Below are the code and all the weights of a small trained network. Each question names an input and a class and asks about switching units off, where a switched-off unit gives its printed mean instead of its output.

import numpy as np


def w(rows, s, z=0):
    codes = np.array(rows[::2]) - 128.0
    scale = np.full(codes.shape[1], s)
    scale[-1] = z or s
    return codes * scale


def f(y):
    return y / 2 * (1 + np.tanh(0.7978845608 * (y + 0.044715 * y**3)))


def log_softmax(a):
    a = a - a.max(-1, keepdims=True)
    return a - np.log(np.exp(a).sum(-1, keepdims=True))


def net(x, mask):
    res = np.array(x, float).reshape(1, 6) / 4 @ E
    y = f(res @ A[0][:, :-1].T + A[0][:, -1])
    res = res + np.where(mask, y, B[0][:, -1]) @ B[0][:, :-1]
    return log_softmax(res[-1] @ U[:, :-1].T + U[:, -1])


A, B = {}, {}
E = w([
[126,127,120,132,121],'x0',
[127,128,125,130,125],'x1',
[215,219,76,42,51],'x2',
[8,120,118,33,90],'x3',
[164,41,254,123,9],'x4',
[179,9,42,64,165],'x5',
],0.0087)
A[0] = w([
[162,88,216,148,73,137],'n1',
[131,88,130,161,64,111],'n2',
[193,71,63,51,135,112],'n3',
[123,195,188,179,124,106],'n4',
[56,178,181,144,122,105],'n5',
[77,197,161,211,91,104],'n6',
[112,187,59,72,225,114],'n7',
[175,73,105,71,163,108],'n8',
[117,56,183,120,72,139],'n9',
[134,71,99,102,124,31],'n10',
[124,106,116,155,81,80],'n11',
[144,86,151,163,80,156],'n12',
[70,213,147,187,88,109],'n13',
[74,55,174,183,162,95],'n14',
[215,175,166,229,139,92],'n15',
[152,77,181,107,78,104],'n16',
[162,203,141,77,101,109],'n17',
[144,94,180,103,105,90],'n18',
[182,174,116,67,96,68],'n19',
[202,184,117,13,80,106],'n20',
[80,114,159,78,159,79],'n21',
[221,112,173,152,161,88],'n22',
[149,67,94,127,139,104],'n23',
[11,130,134,28,103,64],'n24',
[166,77,144,195,39,112],'n25',
[250,112,107,239,132,2],'n26',
[91,186,69,164,193,142],'n27',
[152,42,100,112,168,96],'n28',
[233,190,113,91,109,118],'n29',
[95,70,160,180,155,112],'n30',
[7,38,148,226,179,81],'n31',
[111,166,92,108,209,82],'n32',
[29,124,119,58,93,48],'n33',
[147,44,86,101,142,115],'n34',
[196,152,46,224,182,112],'n35',
[92,101,133,173,143,110],'n36',
[152,95,147,191,175,112],'n37',
[86,231,189,123,112,97],'n38',
[95,170,55,171,165,138],'n39',
[169,169,106,104,52,123],'n40',
[131,34,77,114,162,106],'n41',
[158,73,112,55,155,93],'n42',
[111,77,177,172,203,103],'n43',
[186,105,185,84,54,117],'n44',
],0.012,0.0073)
B[0] = w([
[94,159,149,89,162,240],'n1',
[118,164,139,110,158,168],'n2',
[167,137,174,145,106,201],'n3',
[172,109,169,130,112,204],'n4',
[166,97,162,142,92,199],'n5',
[182,115,199,127,86,220],'n6',
[92,171,147,105,154,215],'n7',
[163,108,188,129,101,175],'n8',
[84,163,137,95,173,219],'n9',
[132,114,141,124,111,141],'n10',
[114,139,125,106,122,132],'n11',
[121,164,127,102,147,194],'n12',
[167,127,166,110,96,216],'n13',
[122,168,84,170,108,214],'n14',
[153,47,101,95,135,220],'n15',
[83,181,162,113,166,198],'n16',
[121,139,102,163,93,193],'n17',
[101,160,149,120,162,169],'n18',
[117,152,99,188,108,181],'n19',
[97,157,83,193,104,227],'n20',
[130,88,81,126,122,149],'n21',
[131,92,96,92,143,183],'n22',
[162,127,153,127,100,159],'n23',
[152,10,49,68,160,206],'n24',
[104,151,157,102,162,211],'n25',
[144,34,64,69,143,197],'n26',
[76,172,170,93,167,209],'n27',
[162,130,165,142,104,178],'n28',
[107,145,63,189,107,213],'n29',
[106,142,96,150,105,196],'n30',
[107,156,77,204,101,254],'n31',
[95,170,156,108,162,177],'n32',
[152,38,55,77,159,184],'n33',
[179,127,193,120,84,180],'n34',
[127,101,119,90,161,206],'n35',
[132,159,102,151,111,164],'n36',
[137,112,71,147,125,179],'n37',
[168,111,176,121,85,215],'n38',
[87,189,166,95,163,195],'n39',
[121,149,92,160,120,197],'n40',
[156,126,184,147,94,185],'n41',
[155,121,160,129,102,169],'n42',
[103,144,82,168,94,199],'n43',
[79,148,133,120,165,219],'n44',
],0.013)
U = w([
[72,195,159,93,206,88],'0',
[110,159,36,253,72,76],'1',
[217,113,214,141,49,62],'2',
[146,26,34,67,165,255],'3',
],0.013,0.0042)

Each question gives the input, the list of numbers given to net, and the class t.
The units are the neurons (one row each of A and B). Each row of codes is followed by its name. A weight is (code - 128) times the scale printed after its matrix; where a second scale follows, it is the last column's (A, B and U).
mask holds one flag per neuron, in row order. A switched-off neuron (its flag False) gives its mean, the last column of its row in B, instead of its output. The means were averaged over made-up inputs and are rounded, as every weight is.
A unit's drop is (log p(t) with every unit on - log p(t) with that unit switched off) / (log p(t) with every unit on - log p(t) with every unit switched off).
The circuit of an input: a set's keep is (log p(t) with only the set's units on - log p(t) with every unit switched off) / (log p(t) with every unit on - log p(t) with every unit switched off). Starting from the 12 units with the biggest drops (on a tie, the unit counted first), units are removed one at a time, each time the one whose removal leaves the highest keep (on an exact tie, the one counted first), for as long as the keep stays at least 0.8.
units of the circuit, in order: the units of the circuit, biggest drop first
k most important neurons: the k neurons with the biggest drops, biggest first
drop when u is switched off: that unit's drop, to one decimal
input [8,-7,6,7,-4,-4], class 3: units of the circuit, in order => [n24]
input [-4,-2,-1,-7,-7,2], class 0: 2 most important neurons => [n27, n39]
input [-6,6,-6,-1,5,1], class 1: 3 most important neurons => [n31, n14, n43]
input [5,5,-6,-1,-4,6], class 1: 2 most important neurons => [n31, n43]
input [-4,1,7,2,-6,-2], class 1: 3 most important neurons => [n20, n29, n17]
input [-8,0,-5,4,-2,6], class 2: 2 most important neurons => [n34, n41]
input [6,-7,3,8,4,-8], class 2: 3 most important neurons => [n38, n6, n13]
input [7,-6,0,2,0,-2], class 2: 2 most important neurons => [n26, n15]
input [-8,3,8,8,4,-2], class 1: 4 most important neurons => [n20, n19, n17, n40]
input [-5,8,0,7,5,7], class 2: 2 most important neurons => [n34, n3]
input [6,-8,5,-6,-3,-1], class 3: 2 most important neurons => [n26, n35]
input [8,-3,8,2,-2,-7], class 1: drop when n20 is switched off => 0.3
input [3,7,1,4,8,1], class 0: drop when n17 is switched off => 0.0
input [0,7,-6,-8,-3,2], class 3: units of the circuit, in order => [n26]
input [2,7,-3,8,-5,-6], class 3: drop when n24 is switched off => 1.0
input [0,8,-8,-3,4,7], class 1: drop when n31 is switched off => 0.8
